Each row has a name. After each piece below comes the name of the row it's from, unless a question asks for something else. Each question is about the rows just above it. Places in a row count from 0.

-0.676 -0.072 2.504 -0.112 : Q_162
-7.560 8.391 -3.319 3.863 : Q_379
-2.896 -6.176 6.658 -1.779 : Q_128
1.083 4.239 3.820 -1.443 : Q_663
3.367 -4.859 -7.541 5.952 : Q_547
7.888 1.350 -2.379 -8.872 : Q_8
2.560 4.236 5.254 -0.748 : Q_218
0.946 5.628 2.491 6.817 : Q_555
-7.006 -4.183 -6.838 -4.755 : Q_804
0.398 -2.343 0.071 4.866 : Q_191
-0.083 1.711 2.876 0.959 : Q_9
q: -7.560 8.391 -3.319 3.863
Q_379
q: -7.006 -4.183 -6.838 -4.755
Q_804
q: 0.398 -2.343 0.071 4.866
Q_191
3.367 -4.859 -7.541 5.952 is in which row?
Q_547

-2.940 1.287 -4.865 -0.709 2.217 -2.294 -> Q_921
0.348 1.783 -3.075 1.095 2.404 6.843 -> Q_379
0.348 1.783 -3.075 -0.709 2.404 6.843 -> Q_218
0.920 1.581 -2.223 1.251 2.114 7.261 -> Q_663
0.348 1.783 -3.075 1.095 4.465 0.194 -> Q_191
-3.465 0.669 -4.146 -1.270 1.423 -4.655 -> Q_804
1.717 0.306 0.863 0.919 0.194 4.465 -> Q_9
-3.075 -0.709 2.404 begins in row and place
Q_218, 2
-3.465 0.669 -4.146 -1.270 begins in row and place
Q_804, 0
1.717 0.306 0.863 begins in row and place
Q_9, 0
0.194 4.465 begins in row and place
Q_9, 4
q: 0.348 1.783 -3.075 1.095 4.465 0.194
Q_191

5.818 -2.195 4.381 7.679 2.361 -2.339 0.073 -4.915 7.379 -3.754  Q_547
-1.718 5.605 7.627 4.222 -2.591 0.207 -1.241 4.520 -3.397 2.019  Q_191
0.150 3.883 -0.839 2.005 -0.619 0.047 -0.044 1.253 -1.408 3.351  Q_9
2.530 -1.717 5.605 7.627 4.222 -2.591 0.207 -1.241 4.520 -3.397  Q_804
q: -1.718 5.605 7.627 4.222 -2.591 0.207 -1.241 4.520 -3.397 2.019
Q_191
Row and place where -1.717 5.605 7.627 4.222 -2.591 0.207 -1.241 4.520 -3.397 starts:
Q_804, 1
Where does 2.361 -2.339 start? Give its row and place.
Q_547, 4
The row with 2.530 -1.717 5.605 7.627 4.222 -2.591 0.207 -1.241 4.520 -3.397 is
Q_804
The next 2 entries after 0.150 3.883 -0.839 2.005 -0.619 0.047:
-0.044 1.253

-6.014 3.743 5.775 -2.561 3.885 6.790 = Q_921
-6.014 3.743 5.775 2.446 3.885 -5.094 = Q_804
1.733 3.674 -7.470 7.245 0.280 7.755 = Q_547
1.437 6.171 2.198 -0.674 5.337 -1.168 = Q_379
-1.662 -5.862 -3.115 -0.171 -5.902 -0.879 = Q_8
-6.014 3.743 5.775 -7.000 3.885 6.790 = Q_663
-6.014 3.743 5.775 -2.561 3.885 -5.094 = Q_555
What are the next 2 entries after 1.437 6.171?
2.198 -0.674
The row with -6.014 3.743 5.775 -2.561 3.885 6.790 is
Q_921

0.471 2.911 -1.575 -8.090 4.154 -0.192 1.068 -0.086 4.937 0.231 -8.435
 -4.901 3.957 -6.146 -6.409 -4.111 -3.306 0.593 -> Q_191
0.782 0.273 4.229 -4.543 4.587 -3.372 -7.737 3.230 -5.012 4.531 -0.968
 -2.539 6.744 -6.645 -4.848 1.482 8.447 2.191 -> Q_218
-0.684 -7.092 1.504 -0.827 8.026 -3.907 0.983 5.304 -1.252 -3.716 5.836
 7.721 -4.521 5.205 -0.799 -4.448 4.290 -8.703 -> Q_162
0.465 2.668 -0.619 3.732 -6.296 9.744 -2.955 4.806 1.334 -4.011 -4.642
 -3.630 -3.956 -8.152 8.799 -5.498 3.579 -1.623 -> Q_921
What are the next 2 entries after -5.012 4.531?
-0.968 -2.539
-0.799 -4.448 4.290 begins in row and place
Q_162, 14

2.757 -6.103 -4.689 3.447 6.853 3.837 -1.636 -3.265 -> Q_8
-6.105 -4.689 3.447 6.853 3.837 5.241 -1.624 -5.574 -> Q_663
-4.686 3.447 6.853 3.447 6.479 3.837 -1.636 -3.265 -> Q_555
Where does 2.757 -6.103 start? Give its row and place.
Q_8, 0
What are the next 2 entries after -6.103 -4.689 3.447 6.853 3.837?
-1.636 -3.265
q: 2.757 -6.103 -4.689 3.447 6.853 3.837 -1.636 -3.265
Q_8
q: -4.686 3.447 6.853 3.447 6.479 3.837 -1.636 -3.265
Q_555
Where does 6.853 3.447 6.479 start? Give its row and place.
Q_555, 2
6.853 3.837 5.241 -1.624 -5.574 begins in row and place
Q_663, 3

-3.359 1.219 -1.421 -3.049 -0.768 3.963 -1.027 -1.342 -2.203 -2.304
 4.201 -2.216 -1.161 -> Q_921
-0.602 3.129 -4.989 -2.758 3.878 -3.906 1.587 3.068 0.282 0.687 -3.349
 -3.261 3.771 -> Q_8
-0.147 -1.564 -2.922 -2.254 2.845 1.614 -2.638 -2.743 -2.487 1.768 0.934
 -2.319 0.911 -> Q_804
2.478 1.428 -1.823 1.188 2.746 -4.931 1.254 3.219 1.596 2.653 -4.052
 0.269 2.481 -> Q_191
2.778 -1.368 -3.989 -1.740 3.633 -2.024 -3.152 -1.593 -2.628 3.187
 -2.503 -2.441 3.410 -> Q_218
3.878 -3.906 1.587 3.070 -0.230 0.124 2.687 3.378 1.807 -3.737 1.109
 -1.603 1.276 -> Q_663
-1.484 -0.147 -2.328 -2.557 1.147 1.393 2.687 3.378 1.807 0.190 0.998
 -2.280 0.657 -> Q_379
2.058 -2.365 -2.343 -0.950 2.280 -0.931 -2.925 -1.851 -2.512 2.380
 -1.701 -0.580 0.453 -> Q_128
0.480 -2.056 8.783 2.067 -5.481 3.120 0.436 -1.670 0.556 -0.702 2.001
 4.656 -5.191 -> Q_555
5.340 -3.130 -0.113 2.941 1.029 -3.821 -1.444 -1.657 0.462 3.596 -4.191
 2.122 -0.098 -> Q_9
Where does 3.878 -3.906 1.587 3.068 start? Give its row and place.
Q_8, 4
q: 3.878 -3.906 1.587 3.070 -0.230 0.124 2.687 3.378 1.807 -3.737 1.109
 -1.603 1.276
Q_663
2.778 -1.368 -3.989 -1.740 3.633 begins in row and place
Q_218, 0
The next 2 entries after -2.056 8.783:
2.067 -5.481
What are the next 2 entries after 2.067 -5.481 3.120?
0.436 -1.670
Row and place where 8.783 2.067 -5.481 3.120 0.436 -1.670 starts:
Q_555, 2

